[-539 -338  406  694    3 -196 -465 -225  -90 -228  -99  364 -454 -297
 -547  269  -31 -509 -138 -384  258 -185   -7 -692 -334  148  122  358
  -54  368 -339 -232 -605]
<151>
[ 198  -21  -75  -76  123  129   24   -5   42   44  142 -156 -258 -134
   53 -100 -163  159   -1  167 -138 -211  -38 -161 -267   -8  196   10
  108 -205  -31 -125  376]
<133>
[ -68  -49 -338   95  357  -32   -8  -75 -224 -198 -189 -398 -105  451
  -26  152    1   88 -233  -20  641  139 -413  534  331  -91 -136 -327
  -75   -2 -109  344 -308]
<202>
[ 117 -156  290 -300   20  -16  293  132  -82  263 -111 -104  304 -373
   40  131 -302  378  145   83 -214 -256  422   69  -24  -33  -72   32
 -162  174    0 -164  185]
<133>
[-325   -6  -45  -34  -80   48 -138 -203  -44  149   84    5   85 -222
   89  101  291  254 -127  226  108 -135  252 -266 -154 -295  -91   -3
   66  205   43   19 -405]
<8>
[ -45    0 -141  312 -112    3  -26  -65  166   -9  -39   36  324   47
   34    4   27   24 -175  -64   -4 -316  -37 -143 -135   29 -137  -36
   56  102  -44   99  133]
<198>
[-294   -5  240   11 -161   43 -136 -291  -19  -96  135  233  -58 -125
  -54   80 -115   59  -67 -198   63  -54  288   19  -99  -42  -28  219
 -294  399 -149 -304 -393]
<202>
[ 102   23 -150  265   83  -48  155   83 -242  217  205 -331 -121   52
  217  -66 -241  246   20 -464  303   32  481  331  103  105   53  173
  -69   94 -112 -165   37]
<135>
[  40  -80   47  -19  -63  -15  -61 -122   37   93   91  183  125  177
    5  -19  -52 -233   17 -158  -28   77    6  140  199   70  -20   98
   36  332   72   38  114]
<133>
[ -98 -117  -41 -101 -157 -114 -161  -63 -158   43  391  131   49   70
   12  135  323   15  -55  226  -63 -174  120 -285   85 -202  -23  122
  126   30   12   46  -65]
<151>
[ 168   94 -136  360  -78  -43   77 -223  282  -99   89  -97  -33 -168
  157   -7    8  452  137   85  102 -392  162 -506 -486  -58   87   90
   19    5   23 -159  289]
<183>
[ 225  235  -48 -120   55  -18 -222  -34  244 -287  109  193 -334 -174
  106   63 -265 -127   84  -17 -281 -161 -467 -553 -377  225   74  -64
   48 -131  -69 -323   -8]
<8>
[ -71  159 -221 -257  -81  -37 -115   11   10   43  237   44  -84  -41
   62  -21  202   69 -104  206   17  -45  178  -98   56   65  -51  -42
  -32  -88  -21   -5   -7]
<202>
[ -76  -73  219 -101  -35   35   16  -71   32 -133  147   16  -57   85
  -51   51 -201  150    1  157  130 -164 -101   22 -147 -104   21  117
 -189  -81  -49 -349  -43]
<133>
[  -2 -172   46   14   54 -125 -126 -199 -183 -111  244  323  -40 -238
  -49   59   29  141  109  106  215 -155  -25  -95  -16 -103  264  148
   35   -2  -74  153  334]
<113>
[-131   19  -34   53 -111   45 -114 -305  107 -170   66  140  240   76
  -69 -180   46  161 -118 -304  -23   -9  254  241  233  140  145   45
 -233 -120  -75   41  266]
<8>
[-192   17 -312 -205  324  202   46  -28  -11  244  -25 -293  278   68
  177 -285   70  454 -168 -150  302  545   62  649  180 -234  111  -90
 -315  234  265  557   31]
<113>
[ 227   30  135   93  -14 -376   39 -293 -274 -220  135  281  234   -2
 -268  531  -57  359  -63  128   14 -359 -202 -142 -315 -175   28 -166
 -221   16 -432 -246 -528]
<135>
[ -80   50 -112   60 -196 -313 -269   21 -119  117  292  259   -9   86
  -99  219  110 -210   11 -312  130 -115  381 -185   49  212   20   87
 -113  343 -154 -285 -170]
<202>
[ -93 -244  -43  -32  100  237  136 -272  -93  160   72 -172  -68  238
   53  -69  258  175 -162 -218  109  -18  229  242  501  -33   56   51
   52   98   -7   86  205]
<183>
[  32  -77  -85  -48   79  -68    4    6 -281  301   45 -232 -221   95
  -18  150  -70  307  190 -380  315   54  464   39  287   66   90   40
  -68  386   23 -116 -170]
<123>
[-506 -246 -319 -108 -192 -323 -326 -297  181  168  343  676  -50 -201
 -163   -4   52  136  302 -377 -477   43  263  213  521  582  222  117
  185  296 -273 -203  131]
<89>
[-119  -61   66   33 -206  -44 -255 -112  -87   48  180  135  -62  -44
  -42   -4   31  -69  -57  -87  102  154  280   15  497   63   29  272
 -281   32 -219  240 -139]
<183>
[ 459 -158   -9   38    3  -89   21   46   46   95   93  165  389  -45
   17   43   -3  -87   13 -128   27 -286 -163 -342  188  258   31  -26
 -134  -28  128  415  650]
<135>
[ 168 -139  155 -369  -91 -105 -122 -172   48   73   25  370  311   61
 -254  292 -238  121   98 -117 -263  -66  -47  -63  133  117   93 -197
 -241  378   84   96   31]
<123>
[  45  -10   35 -426 -232  236 -283 -251   47  203  284  228  375 -170
  -66   60  512   85 -152  491 -170  -98  159 -271  -67  -29   17 -134
  -80  -81   56  158  251]
<113>
[ -20  240 -196 -351  -75 -170   42   94    1  170  225    3  165 -232
  263 -164  125  383   62  435   55   -1   70   15  -18 -267  -38   49
 -133 -182  255  118   71]
<198>
[-200 -106   55  -60 -100 -179   71 -191  198  -23  237  202  128 -109
  -86  165  -98  250  -27   -8 -120 -123   17  232 -200   20 -123  182
  -22  384 -129 -468 -135]
<151>
[ 116   88 -133  249  -52  -33  142 -198  155 -132  134    7 -133 -141
   86  -12 -306  165  -29 -125  -95 -296  100  126 -298  175   72    6
  105  -93  -79  -81  352]
<80>
[  22  179  -32  -97 -132    7  -18  -83  -14 -225  205  151   37  156
 -121   89   43  151  -34   41  -40 -300  -47   16  -25  226   49  -56
 -138 -120  -16   31  112]
<80>
[ -38  338 -279  538  178 -231  -83 -129  267 -587  116  163  280  -18
  326 -238 -328  209  -84  156 -192 -142 -639 -381 -782 -121  289  -22
 -257 -485  -76  358   88]
<89>
[ -12  248  -47 -341 -260  178 -143 -133   25  107  -24  116  315   94
 -193   42  168   23 -159  231 -309   18  131  123  113  152 -144 -352
  -26  -20   94  219   27]
<135>
[  29  119    1  418  371 -174  320    9 -218  -18   85 -459 -513  171
  -15 -206 -291   -5   78  -31  807  417 -198  659 -260   40  185  341
  -30 -246  140 -311  265]
<198>
[-130  -33  127  -29 -111   -9 -122  -12  -29  279   -7  202  306   34
 -115   80   -6 -218  -20 -165  -27  347  142   46  176  112   -6  -12
 -152  230  107  152   43]
<135>
[  35  116 -239 -395  -80  150  -38 -336   39 -123  392  225   94  238
  200  -90  409  215 -197  381   39 -284   -2  144  291  189  109 -232
 -151 -308   93  366  297]
<135>
[ -83  194 -338  355  -58  -28  -49 -359  -29 -111  142 -313 -319  148
  233 -351  157  295  -18  232  258 -221  271  145   87   26  191  123
  209 -568 -102 -146  313]
<89>
[ 438  -47   26  151   72  -38  242   36  111  -68   91  102  141    7
  -80 -118 -102    9   42  197  -11 -381 -197 -193 -305  247  148 -108
  197 -509   38  -73  792]
<8>
[ 132   56  188  -68 -144   -9   15 -175  -49 -168   -2    5  177  -79
 -161   88  164  145  122  244   17 -134   -8  -32 -122   25  -72   46
  -75    8  119   72  -78]
<123>
[-135  202   10 -230   -5   44  -28 -177  -33  -32   31   15  194  -33
  -36  -55  115  269   -9  469  -59  108  -58  147  -27  -57   -4 -119
   35 -221  146  125   27]
<80>
[ 201 -375   28  451   65  307   81  157   92 -100  254 -382  -12 -143
  241 -438   95  149  -14  134  154  -54  -35 -576 -379 -620   95  207
 -187 -684 -322  -88  275]
<80>
[-303 -123  142 -166   94  -33  -49  -69 -310   33  180  188   19 -378
  -28  -80   53   17  -34   20  134  102   51  221   19 -208   56  161
 -267  127  -28  281 -137]
<113>
[  60  -29    4 -149   -5 -114 -122  222 -212  259   91  134  300  145
   43   77  -25 -210  -92  -80  190  184  -70   49  332 -162  -65  -87
  -17   91  122  255  -34]
<80>
[  76  135  -14 -225   86   84   50  104   11   44  -81 -143  135  244
 -265  106   45  188   15  137  224   80   57  159 -135   84   17 -267
  -36  146  120 -163  231]
<80>
[ 665  -36 -194   18  101   31  -47 -103   91  188   30   39   -8  707
 -177   48  357 -207  130  367  580  191 -526 -434  346  312    3 -263
  -22  -37  393  636  311]
<198>
[-210 -136  143 -150  -57 -115  136 -100 -139  128  388   38   79 -347
  144 -182  -86  342  119   64   67   97  195  415  121 -122   58  382
 -241 -189  103  -89  224]
<151>
[ 145 -114 -134 -230 -158  228   61   -4  -11  368   86 -165  347  124
   18   94  165  200  -97   76 -258  -98  252  105  115  -36  -89 -258
  -84   -2  -28   53  154]
<202>
[  67  -54 -101  119  441 -137  336   96 -446  379  -33 -361  108 -101
  319 -104   27  548  256  -77  838  347   81  293  289 -406  102  151
 -174  138   37   98  148]
<80>
[  79  -87  -31 -248  -13  112   64 -144  -32  108  340   48  158  132
   67 -115  213  122   16  604 -137 -190   -2  -77  -80   53   40 -192
  101 -347  219  182  443]
<151>
[  10 -228  130 -123  -60   -6   43   72  161  126  118  -24    8 -211
  147 -120 -199  -77  -44   15 -211   65  183  105  110   39  -60  170
  -40 -149 -112 -211   71]
<89>
[ -26 -201  -71  163  -30   34  -17  181   13  109   -3 -200 -214  -66
  217  -16   78 -167  -50 -274    5 -104  342 -240  254  -66   49  242
 -102   37 -291  -50  -18]
<8>
[  58  215 -108  -55   53 -143    7   89   39   98  -67 -130  199  449
  101 -155   62 -265   23  -17   73  486  -71   34  221   -2 -150 -100
 -261  -24  144  123 -251]
<8>
[-154 -189  167  160 -147  -89  -45   23   75 -109   77   58   81 -267
  -71  124  174 -176   22  -56  -23 -307   60 -237 -122   91 -166  272
  -53  206 -205 -297  -35]
<135>
[ 223  -27  -83  146 -136  -89   35 -118  -97  187  161   21  344   67
   33   51   78  213   36 -237  -41 -260  375 -164  189  190   32   44
  -75   68   90  222  434]
<151>
[ 508 -366  -87  375   57  211  422   82  348  366  118  -94  472 -242
  746 -139  -87   63  -11 -136 -515 -244  -68 -745  258  310   -2  299
 -341 -452 -221  698  702]
<133>
[ -16   22   75 -179 -281  187  150   19   33  423 -186 -238  430   -3
  -88 -196  -39  149 -218    3 -308  -51  542  247  268    0 -238 -146
 -223 -200  241  339   11]
<133>
[ 191  -50  -97  255  -12  169   22  151   49 -151 -166 -308  -58  487
  -34  -55  533 -448 -159  142 -315  431  119 -168  119  -80  167  -26
  211 -670 -168  303   66]
<113>
[ 187  -37   62  116 -100   50  109    4   82   96    4 -200  205 -224
   83   -3  -74  365  108 -119   -1  -80  153 -150   18   17  -75  314
 -124  133    0   37   88]
<123>
[  90  -58   95  -75  -40  -50   34 -278 -146  -60  248  175  182  280
   49  -27  229   81  -44  218  126 -200  -86   39  320   45  -10   54
   67 -209  100   47  180]
<151>
[  51 -161  -84   62 -109 -331  -52 -421   71 -119  509  289  226 -127
   -9  -52  575   -8  132  232  557 -303   63   15  -29  246   -3  156
  -66 -109 -108 -365  592]
<123>
[ 268  209 -150  474  182   75  250 -192   18 -167 -204 -470  358  159
  -69  294 -287  657 -110  -78  233 -120 -240  107 -623  -96 -194 -162
  -95  356   -9  145 -200]
<198>
[ 111   93  -83 -101  -45 -147  -97 -215  -57 -139  405  199  -33  275
   84   56  140  -75  -27  224  -99   34    7 -231    5   17  170  -66
 -141 -473 -271 -197  158]
<133>
[ 304 -125 -167  164  -59  173  172   15  -34  283   61 -499 -207  246
  177  -59  308  254  193  -26  445 -227  525 -404  322  179  -73   56
   30 -216  133   30  371]
<133>
[  71  271 -425  340   79  -57   14 -224  407 -254   18 -307 -252   -6
  -70 -222  120  332   74  293   30  -25 -334  -59 -539   91  142   12
   98 -355  -30 -171  261]
<80>
[-256 -294 -158  406 -347  257 -233 -361  687 -244   80  136  246   27
  -39  -65 -254   13 -318 -521 -899 -751   31 -289 -182  289  -56  107
  -12  174 -519 -345  264]
<133>
[ 160  -77   61 -202 -101  -91 -248   -6 -201  -30  354  235  170  128
 -254  314  297   56  -80  317  354 -170   77 -363  141  114   13  -36
  -94   61  -18  225   53]
<135>
[  72 -139  154   -6  112 -176   76  -44   15    3 -146   66  124 -221
   53   23 -241  -73   67   60 -170   -5 -256  123   70   41  -58   75
  -74  -11  -42    7 -136]
<202>
[ 251 -112  119 -362  192  -16  108  111  -98   43   69  167 -218  210
 -235  297 -311  161  103 -102  -29   81  -91  141  176  269  238  -60
  -69  196   44   53   -6]
<133>
[  53   10   67 -314   87  -28    9  156   -9  236   16   84  -14 -287
  194  -40 -251  257  149   43  173  -83   69 -166   86   40    6    9
  -51   72  379  154   22]
<133>
[ 230   54 -246  452 -395  145  123   77  521  130 -122 -114  596  -28
  121  -58 -183  367  137 -328 -605 -661  398 -709 -536 -188  -47  -58
   76  419  -14 -124  859]
<183>
[ 450  100  -42 -197   47  -68  101  105   22  -67  319  223 -353  178
  256 -162  -12 -158  116  420  -40   47 -313 -291  187  152  247  -44
  138 -823  224  308  375]
<183>
[ 168 -202  229   85   37  150  -22  -46  166   92  -42  178  407  -41
    0    1 -307  -37 -142  -87 -312  -71  -51   11 -174  149   95 -183
  -15  -42  104  207   70]
<183>
[ 142   39    2   -2  214  179  126  -87   75   -3  396  -66  -31  -54
  217   25  -10  377  -78  158  326 -251   -5 -350 -546    8  166   62
 -189  134   67 -124  365]
<183>
[ 179  -56   46   45   46  -46  193   32  108   94  117  -52   13  -28
  126   40  -80  189  116 -117   59   73   98 -147  -23   26  -27  217
  -41  197  135   -1  -21]
<80>
[ -78  -60   80  -64  -84  -70 -255  -87  128   53  -46  258  188  -39
   26  183  -27   49   -4  129  127 -118 -170 -387  -14 -190 -134   -3
  147  486  307  160 -255]
<151>
[-702 -119  266  350 -157 -327 -194  -15  -61   99  187  513  415 -613
 -137  155 -171  -32 -171 -518 -194   80  572  302 -656 -245  214  452
  -68  660 -174 -342 -447]
<113>
[  20   50 -185  157  -33   31  -35   52   63  125  246 -162 -162  -62
  163 -227  103  228   -7 -125  448  -14  254  -73  117  137   32  168
  -73 -232   76    8  194]
<183>
